Here is a tiny trained network, its code and every weight. The questions are about switching its units off for an input and a target symbol, where a switched-off unit gives its printed mean instead of its output.

import numpy as np


def w(rows, s, z=0):
    codes = np.array(rows[::2]) - 128.0
    scale = np.full(codes.shape[1], s)
    scale[-1] = z or s
    return codes * scale


def norm(h):
    return h / np.sqrt((h * h).mean(-1, keepdims=True) + 1e-5)


def f(y):
    return np.maximum(y, 0)


def softmax(a):
    e = np.exp(a - a.max(-1, keepdims=True))
    return e / e.sum(-1, keepdims=True)


def log_softmax(a):
    a = a - a.max(-1, keepdims=True)
    return a - np.log(np.exp(a).sum(-1, keepdims=True))


def net(x, mask):
    ids = ['ΔΘΩαηλσ'.index(c) for c in x.split()]
    T = len(ids)
    res = E[ids] + P[:T]
    q, k, v = (norm(res) @ M[0].T for M in (Q, K, V))
    z = softmax(np.where(np.tri(T) > 0, q @ k.T / 3**0.5, -1e9)) @ v
    res = res + np.where(mask[0], z, O[0][:, -1]) @ O[0][:, :-1]
    y = f(norm(res) @ A[0][:, :-1].T + A[0][:, -1])
    res = res + np.where(mask[1:25], y, B[0][:, -1]) @ B[0][:, :-1]
    return log_softmax(norm(res)[-1] @ U[:, :-1].T + U[:, -1])


Q, K, V, O, A, B = {}, {}, {}, {}, {}, {}
E = w([
[254,215,210],'Δ',
[163,132,144],'Θ',
[189,141,44],'Ω',
[183,210,7],'α',
[162,131,143],'η',
[173,187,192],'λ',
[47,159,114],'σ',
],0.0093)
P = w([
[164,133,133],'0',
[122,183,172],'1',
[20,162,194],'2',
[169,86,135],'3',
[118,231,174],'4',
[2,146,189],'5',
[188,91,144],'6',
],0.0076)
Q[0] = w([
[99,226,157],'head 0',
[11,168,212],'head 0',
[116,255,140],'head 0',
],0.0095)
K[0] = w([
[102,18,50],'head 0',
[78,1,117],'head 0',
[149,21,90],'head 0',
],0.0099)
V[0] = w([
[148,191,150],'head 0',
[94,147,47],'head 0',
[1,140,175],'head 0',
],0.0079)
O[0] = w([
[37,71,148,225],'head 0',
[20,183,23,137],'head 0',
[105,255,211,2],'head 0',
],0.0031,0.004)
A[0] = w([
[99,140,96,75],'neuron 0',
[216,177,114,87],'neuron 1',
[154,116,168,124],'neuron 2',
[60,151,42,132],'neuron 3',
[152,136,130,162],'neuron 4',
[157,195,104,60],'neuron 5',
[82,158,141,122],'neuron 6',
[127,162,196,51],'neuron 7',
[103,42,172,84],'neuron 8',
[152,195,116,15],'neuron 9',
[207,172,138,150],'neuron 10',
[103,143,192,120],'neuron 11',
[175,2,121,134],'neuron 12',
[147,120,123,146],'neuron 13',
[125,104,51,147],'neuron 14',
[45,102,127,31],'neuron 15',
[91,91,218,94],'neuron 16',
[178,113,133,22],'neuron 17',
[94,179,99,25],'neuron 18',
[210,204,120,91],'neuron 19',
[27,79,172,148],'neuron 20',
[41,141,122,1],'neuron 21',
[80,186,208,63],'neuron 22',
[214,42,109,178],'neuron 23',
],0.0098,0.0039)
B[0] = w([
[145,106,130,152],'neuron 0',
[138,112,56,234],'neuron 1',
[167,99,157,180],'neuron 2',
[164,90,171,241],'neuron 3',
[114,161,110,180],'neuron 4',
[162,75,131,183],'neuron 5',
[144,165,186,179],'neuron 6',
[110,112,98,181],'neuron 7',
[182,207,168,149],'neuron 8',
[97,42,113,154],'neuron 9',
[82,112,77,254],'neuron 10',
[120,89,89,190],'neuron 11',
[9,149,162,203],'neuron 12',
[99,109,121,160],'neuron 13',
[89,139,129,208],'neuron 14',
[88,189,67,146],'neuron 15',
[70,2,151,177],'neuron 16',
[218,137,115,147],'neuron 17',
[144,125,166,163],'neuron 18',
[127,88,99,241],'neuron 19',
[203,118,65,180],'neuron 20',
[88,126,150,160],'neuron 21',
[149,200,113,212],'neuron 22',
[118,160,200,253],'neuron 23',
],0.0074,0.0048)
U = w([
[243,128,169,150],'Δ',
[111,129,199,174],'Θ',
[6,141,88,1],'Ω',
[155,138,32,151],'α',
[122,144,177,123],'η',
[140,32,164,69],'λ',
[175,250,124,143],'σ',
],0.014,0.0058)

Each question gives the input, a string of symbols that net reads in full, and the target symbol t.
The units are the heads (3 rows each of Q, K, V and O) and the neurons (one row each of A and B). Each row of codes is followed by its name. A weight is (code - 128) times the scale printed after its matrix; where a second scale follows, it is the last column's (O, A, B and U).
mask holds one flag per unit, heads first, then neurons. A switched-off unit (its flag False) gives its mean, the last column of its rows in O or B, instead of its output. The means were averaged over made-up inputs and are rounded, as every weight is.
A unit's drop is (log p(t) with every unit on - log p(t) with that unit switched off) / (log p(t) with every unit on - log p(t) with every unit switched off).
The circuit of an input: a set's keep is (log p(t) with only the set's units on - log p(t) with every unit switched off) / (log p(t) with every unit on - log p(t) with every unit switched off). Starting from the 12 units with the biggest drops (on a tie, the unit counted first), units are removed one at a time, each time the one whose removal leaves the highest keep (on an exact tie, the one counted first), for as long as the keep stays at least 0.8.
circuit, biggest first: the units of the circuit, biggest drop first
most important unit: the unit with the biggest drop
k most important neurons: the k neurons with the biggest drops, biggest first
drop of u: that unit's drop, to one decimal
input σ Ω Θ, target σ: circuit, biggest first -> head 0; neuron 22
input σ Θ Δ, target σ: circuit, biggest first -> neuron 22; neuron 3
input λ Δ Θ Θ Θ α, target λ: circuit, biggest first -> neuron 3; head 0; neuron 10
input Θ α λ, target λ: circuit, biggest first -> neuron 16; head 0
input Δ α α, target Θ: most important unit -> neuron 1
input Θ α Θ, target λ: circuit, biggest first -> neuron 16; neuron 20
input α Ω Δ, target Ω: circuit, biggest first -> neuron 3; head 0; neuron 23; neuron 11
input α α λ, target Ω: circuit, biggest first -> neuron 16; head 0; neuron 22; neuron 20
input α λ α σ Ω λ, target σ: circuit, biggest first -> neuron 22; neuron 20
input Θ λ Θ λ σ Θ Ω, target Ω: circuit, biggest first -> neuron 12; neuron 23; neuron 3
input α Δ λ, target Ω: 4 most important neurons -> neuron 16; neuron 11; neuron 23; neuron 3
input α σ Δ α η Δ, target Ω: 2 most important neurons -> neuron 16; neuron 3
input σ α α, target σ: 4 most important neurons -> neuron 16; neuron 12; neuron 10; neuron 23
input α Δ α λ λ, target α: most important unit -> neuron 23
input α α α Ω σ Δ λ, target λ: 2 most important neurons -> neuron 2; neuron 10
input σ σ η, target σ: 2 most important neurons -> neuron 22; neuron 20
input α η α Θ Ω Θ, target λ: 4 most important neurons -> neuron 16; neuron 20; neuron 1; neuron 11
input Δ α Δ σ η, target σ: drop of head 0 -> 1.8
input λ α α α Δ α σ, target σ: drop of head 0 -> 0.4
input α Δ Δ λ Δ, target α: drop of neuron 23 -> 0.1
input Δ Δ α, target Θ: drop of neuron 6 -> 0.1
input Θ Δ α Θ σ, target σ: most important neuron -> neuron 20
